Here is a tiny trained network, its code and every weight. The questions are about switching its units off for an input and a class, where a switched-off unit gives its printed mean instead of its output.

import numpy as np


def w(rows, s, z=0):
    codes = np.array(rows[::2]) - 128.0
    scale = np.full(codes.shape[1], s)
    scale[-1] = z or s
    return codes * scale


def norm(h):
    return h / np.sqrt((h * h).mean(-1, keepdims=True) + 1e-5)


def f(y):
    return np.maximum(y, 0)


def log_softmax(a):
    a = a - a.max(-1, keepdims=True)
    return a - np.log(np.exp(a).sum(-1, keepdims=True))


def net(x, mask):
    res = np.array(x, float).reshape(1, 4) / 4 @ E
    u = 0
    for l in range(3):
        y = f(norm(res) @ A[l][:, :-1].T + A[l][:, -1])
        res = res + np.where(mask[u : u + 6], y, B[l][:, -1]) @ B[l][:, :-1]
        u += 6
    return log_softmax(norm(res)[-1] @ U[:, :-1].T + U[:, -1])


A, B = {}, {}
E = w([
[7,83,81,164,254],'x0',
[100,41,108,134,97],'x1',
[172,70,196,229,93],'x2',
[179,134,115,68,187],'x3',
],0.005)
A[0] = w([
[132,197,197,137,87,238],'0.n0',
[80,102,99,180,222,191],'0.n1',
[118,106,101,3,133,194],'0.n2',
[141,113,78,74,193,179],'0.n3',
[180,127,219,153,139,5],'0.n4',
[125,44,20,176,164,135],'0.n5',
],0.0067,0.0017)
B[0] = w([
[95,98,140,91,192,242],'0.n0',
[127,146,188,45,85,254],'0.n1',
[107,214,130,30,254,237],'0.n2',
[110,217,167,13,198,212],'0.n3',
[177,97,159,228,223,185],'0.n4',
[138,159,181,155,111,223],'0.n5',
],0.0058,0.004)
A[1] = w([
[108,229,77,76,127,178],'1.n0',
[62,120,186,56,102,253],'1.n1',
[127,55,101,166,132,116],'1.n2',
[111,198,171,215,255,177],'1.n3',
[163,98,118,137,122,118],'1.n4',
[89,81,57,180,123,171],'1.n5',
],0.0065,0.0029)
B[1] = w([
[113,128,143,30,204,229],'1.n0',
[146,239,96,122,136,254],'1.n1',
[126,164,173,35,108,147],'1.n2',
[130,57,94,58,78,224],'1.n3',
[162,71,119,128,183,142],'1.n4',
[130,254,166,156,157,140],'1.n5',
],0.0069,0.0063)
A[2] = w([
[177,132,171,166,202,226],'2.n0',
[155,144,40,143,91,160],'2.n1',
[89,53,26,129,141,85],'2.n2',
[233,114,200,138,76,128],'2.n3',
[230,132,190,28,160,255],'2.n4',
[26,231,167,254,108,50],'2.n5',
],0.0057,0.0023)
B[2] = w([
[189,70,133,75,119,165],'2.n0',
[164,172,111,157,106,130],'2.n1',
[151,94,112,144,104,129],'2.n2',
[137,82,184,132,149,179],'2.n3',
[94,109,74,149,168,255],'2.n4',
[2,119,158,183,83,152],'2.n5',
],0.0067,0.0086)
U = w([
[99,91,80,134,135,80],'0',
[110,173,95,60,212,182],'1',
[196,11,168,171,142,189],'2',
[150,126,70,215,132,3],'3',
[40,125,172,198,91,135],'4',
[172,148,69,171,75,76],'5',
[154,106,9,211,92,7],'6',
],0.013,0.008)

Each question gives the input, the list of numbers given to net, and the class t.
The units are the neurons (one row each of A and B). Each row of codes is followed by its name. A weight is (code - 128) times the scale printed after its matrix; where a second scale follows, it is the last column's (A, B and U).
mask holds one flag per neuron, layer by layer. A switched-off neuron (its flag False) gives its mean, the last column of its row in B, instead of its output. The means were averaged over made-up inputs and are rounded, as every weight is.
A unit's drop is (log p(t) with every unit on - log p(t) with that unit switched off) / (log p(t) with every unit on - log p(t) with every unit switched off).
The circuit of an input: a set's keep is (log p(t) with only the set's units on - log p(t) with every unit switched off) / (log p(t) with every unit on - log p(t) with every unit switched off). Starting from the 12 units with the biggest drops (on a tie, the unit counted first), units are removed one at a time, each time the one whose removal leaves the highest keep (on an exact tie, the one counted first), for as long as the keep stays at least 0.8.
circuit, biggest first: the units of the circuit, biggest drop first
unit that matters most: the unit with the biggest drop
k most important neurons: the k neurons with the biggest drops, biggest first
k most important neurons of layer l: the k neurons of layer l with the biggest drops, biggest first
drop when u is switched off: that unit's drop, to one decimal
input [-6,2,0,-6], class 2: circuit, biggest first -> [0.n2, 0.n3, 2.n3]
input [5,1,7,-4], class 4: unit that matters most -> 2.n5
input [-7,1,-2,-8], class 5: circuit, biggest first -> [0.n2, 0.n3]
input [5,-3,7,-4], class 4: circuit, biggest first -> [1.n0, 2.n5]
input [7,-5,8,-2], class 2: 2 most important neurons -> [1.n3, 0.n2]
input [6,2,6,0], class 4: 3 most important neurons -> [1.n0, 0.n2, 0.n4]
input [-3,-7,2,5], class 2: 4 most important neurons of layer 0 -> [0.n4, 0.n2, 0.n3, 0.n1]
input [0,-6,1,-6], class 0: 2 most important neurons -> [1.n3, 0.n0]
input [-7,-4,-1,-8], class 4: 3 most important neurons of layer 0 -> [0.n2, 0.n3, 0.n1]
input [7,-6,7,0], class 2: 3 most important neurons -> [0.n2, 0.n3, 1.n3]
input [4,2,0,-4], class 4: 2 most important neurons of layer 0 -> [0.n2, 0.n3]
input [8,6,-1,-5], class 4: drop when 0.n2 is switched off -> 0.3
input [-4,-7,2,2], class 2: drop when 0.n4 is switched off -> 0.2
input [-1,4,-2,-8], class 4: drop when 2.n5 is switched off -> 0.1
input [6,4,0,-5], class 4: most important neuron of layer 2 -> [2.n5]
